array([[112, 145, 146, 135, 153, 107],
       [137, 104, 133, 156, 112, 152],
       [117, 144, 139, 122, 148, 116]]) --> 153

array([[124, 123, 128, 114, 124, 125, 123],
       [137, 128, 134, 149, 132, 126, 136],
       [128, 130, 120, 114, 125, 131, 122]]) --> 125

array([[145, 141, 152, 133, 101],
       [124, 125, 121, 128, 130],
       [138, 137, 149, 129, 113]]) --> 133

array([[108, 146, 115, 126, 114],
       [113, 149, 141, 116, 131],
       [133, 113, 118, 148, 128]]) --> 126

array([[114, 121, 122, 141, 144, 136, 133],
       [134, 132, 126, 133, 116, 113, 118],
       [150, 153, 126, 127, 114, 119, 125]]) --> 136

array([[130, 117, 130, 155, 133, 152],
       [138, 143, 156, 129, 147, 133],
       [139, 107, 132, 120, 142, 134]]) --> 133

array([[153, 146, 148, 150, 150, 146],
       [155, 143, 150, 152, 153, 143],
       [151, 153, 148, 148, 146, 153]]) --> 150

array([[123, 147, 106, 122],
       [113, 130, 102, 110],
       [111, 132, 100, 108]]) --> 106
---
[[136 117 130 157 104 150]
 [110 153 149 102 132 101]] 102

[[131 127 134 131 128]
 [105 123 139 136 124]] 123

[135 151 121 118] 121

[104 103 114 119 147 142] 104

[[126 116 129 109 135 106]
 [122 135 137 137 119 116]] 109

[[139 121 127 109 135]
 [144 139 105 144 138]] 109

[129 150 125 102 108 132] 108
---
Input:
[[131 118 110 112 122 127]
 [143 126 119 110 121 136]
 [140 143 143 131 130 139]
 [138 145 140 130 131 141]
 [143 114 134 119 115 126]
 [128 145 115 118 136 140]
 [110 120 124 140 133 115]
 [141 125 150 133 121 129]]
Output: 131

Input:
[[115 109 146 153 103 121 124 113 150 148]
 [132 133 120 134 128 129 122 128 134 132]
 [122 116 143 128 119 127 143 122 130 130]
 [144 148 103 125 145 133 117 137 126 120]
 [137 150 106 111 152 124 114 141 107 118]
 [117 105 155 142 107 128 148 112 143 140]
 [108 111 149 131 111 126 130 121 128 129]
 [137 132 123 132 137 127 136 129 131 133]
 [129 116 137 153 117 131 139 120 152 141]]
Output: 115

Input:
[[133 124 124 130 125 128 116 128 122 128 121 119 128 122 133 125]
 [125 133 135 119 142 128 149 119 146 116 113 142 143 145 125 113]
 [125 127 139 125 139 128 145 130 145 137 135 136 147 141 130 126]
 [126 130 123 133 119 128 118 126 115 123 127 119 122 119 126 127]
 [129 121 124 137 124 128 119 120 122 116 121 123 124 123 128 148]]
Output: 133

Input:
[[117 127 136 126 132 107 125 138]
 [120 120 135 130 133 105 128 134]
 [125 119 133 134 131 112 130 134]
 [124 119 132 133 131 112 130 134]
 [118 121 136 129 135 102 127 135]]
Output: 117

Input:
[[123 117 121 120 137 149 153]
 [132 124 138 113 110 116 111]
 [135 154 107 155 130 130 103]
 [142 112 115 139 140 139 154]
 [147 121 110 143 131 132 118]
 [136 103 146 154 146 141 150]]
Output: 123

Input:
[[133 112 142 129 120 137 109 123 137 122 127 140 143 144 116 121]
 [137 119 126 124 134 115 117 115 146 119 131 134 115 145 119 112]
 [137 114 138 126 126 132 111 119 142 120 131 140 134 147 114 117]
 [132 127 112 129 134 101 120 122 138 124 126 123 108 134 129 114]
 [119 111 141 137 105 128 125 134 124 134 118 135 149 125 130 136]
 [127 135 105 135 130 106 116 137 124 132 124 112 115 125 135 121]
 [135 123 119 126 135 106 120 117 143 121 129 129 109 140 124 113]
 [138 116 133 124 131 124 114 116 145 118 132 138 123 148 116 114]
 [124 111 142 136 108 134 116 132 128 130 119 137 152 132 125 132]
 [129 111 143 133 114 137 111 128 132 126 123 138 150 138 120 126]
 [129 131 107 133 132 101 119 129 131 128 124 117 110 129 133 117]
 [116 112 138 136 105 122 135 135 122 138 118 134 142 119 134 139]]
Output: 133

Input:
[[136 132 131 130 132 133 131 130 132 132 130 134 125]
 [130 129 125 123 124 124 123 124 125 128 130 133 128]
 [131 131 128 127 125 124 122 122 120 119 120 118 120]
 [147 141 139 136 132 127 125 122 119 113 111 105 110]
 [129 127 126 125 125 125 126 128 128 128 130 130 129]
 [122 120 123 124 122 124 125 128 127 130 130 135 130]
 [107 115 120 124 127 129 132 135 139 141 145 151 154]
 [115 121 123 125 124 128 131 130 134 137 140 140 140]
 [144 139 138 137 134 134 134 131 132 130 128 124 124]
 [137 133 129 128 127 126 126 125 124 123 123 122 123]]
Output: 136

Input:
[[124 135 127 122 140 126]
 [124 132 132 126 137 122]
 [131 120 134 136 136 117]
 [137 114 133 141 137 116]
 [143 127 133 150 126 132]
 [136 141 136 145 120 134]]
Output: 124
---
[[112 115 146 143 128 116 135]
 [114 121 139 116 118 135 144]
 [138 112 137 143 105 154 113]] yields 154

[[111 136 154 133 113 109]
 [142 119 132 147 117 133]] yields 154

[[126 111 128 128]
 [142 114 123 140]
 [113 150 135 116]] yields 150

[154 130 127 128 127] yields 154

[[157 113 110 140 110]
 [109 145 103 118 112]
 [150 108 150 110 110]] yields 157

[[123 100 130 143]
 [124 101 130 142]
 [104 135 151 141]] yields 151

[[142 137 119 127 140 130 108]
 [103 139 134 136 147 120 128]] yields 147

[[142 108 129 114]
 [104 140 144 113]] yields 144

[[101 133 117 135 140]
 [110 135 119 130 133]
 [107 132 114 145 111]] yields 145
---
[[144 128 134 154 114]
 [152 122 127 138 126]
 [143 124 120 132 131]] 154, 152

[115 141 101 123] 141, 123

[157 153 105 148 100 100 117] 157, 153

[101 125 116 126 124 145 113] 145, 126

[135 150 130 140 132 132] 150, 140

[[140  99 122 150]
 [122 136 113 116]
 [140 123 119 145]] 150, 145

[[108 107 118 120]
 [109 107 135 126]
 [127 125 110 108]] 135, 127
---
[138 136 156 126] out 138, 126

[141 149 137 131 123] out 141, 123

[[121 121 129 134]
 [138 136 111 120]
 [142 131 104 110]] out 121, 110

[[121 133 126 142 143 133 115]
 [112 125 113 157 157 134 124]
 [138 136 136 117 118 127 125]] out 121, 125

[[132 138 106 128]
 [120 131 115 123]] out 132, 123

[105 110 134 112] out 105, 112

[149 150 150 149] out 149, 149

[[151 146 152 142 138]
 [146 131 144 120 140]
 [155 143 149 125 120]] out 151, 120
---
[108 153 139 122 121 127 125] gives 122

[[132 150 132 124 133 127 132]
 [125 129 127 137 119 120 119]
 [108 139 126 135 111 117 106]] gives 111

[149 105 154 109] gives 149

[[151 144 147 148]
 [112 116 115 113]] gives 115

[114 117 116  99 152 151] gives 116

[[128 114 141 134 116 103 118]
 [140 125 120 124 131 147 153]] gives 116

[150 106 147 149] gives 149
---
[122, 155, 100, 146, 110, 145] Answer: 122
[[144, 104, 135, 129, 112, 103], [131, 153, 135, 138, 141, 107]] Answer: 107
[[153, 135, 123, 123, 150], [143, 129, 125, 122, 147], [99, 100, 154, 151, 107]] Answer: 107
[[118, 111, 109, 105, 114, 110], [138, 146, 147, 149, 144, 146], [139, 145, 146, 149, 143, 146]] Answer: 110
[[138, 151, 151, 137, 150], [114, 110, 109, 144, 122]] Answer: 114
[139, 104, 109, 131, 146, 156, 107] Answer: 109
[129, 102, 112, 111] Answer: 112
[152, 115, 116, 131] Answer: 131
[[116, 140, 120, 141, 110], [141, 124, 127, 133, 126], [129, 105, 137, 109, 149]] Answer: 110
[150, 149, 124, 135] Answer: 149
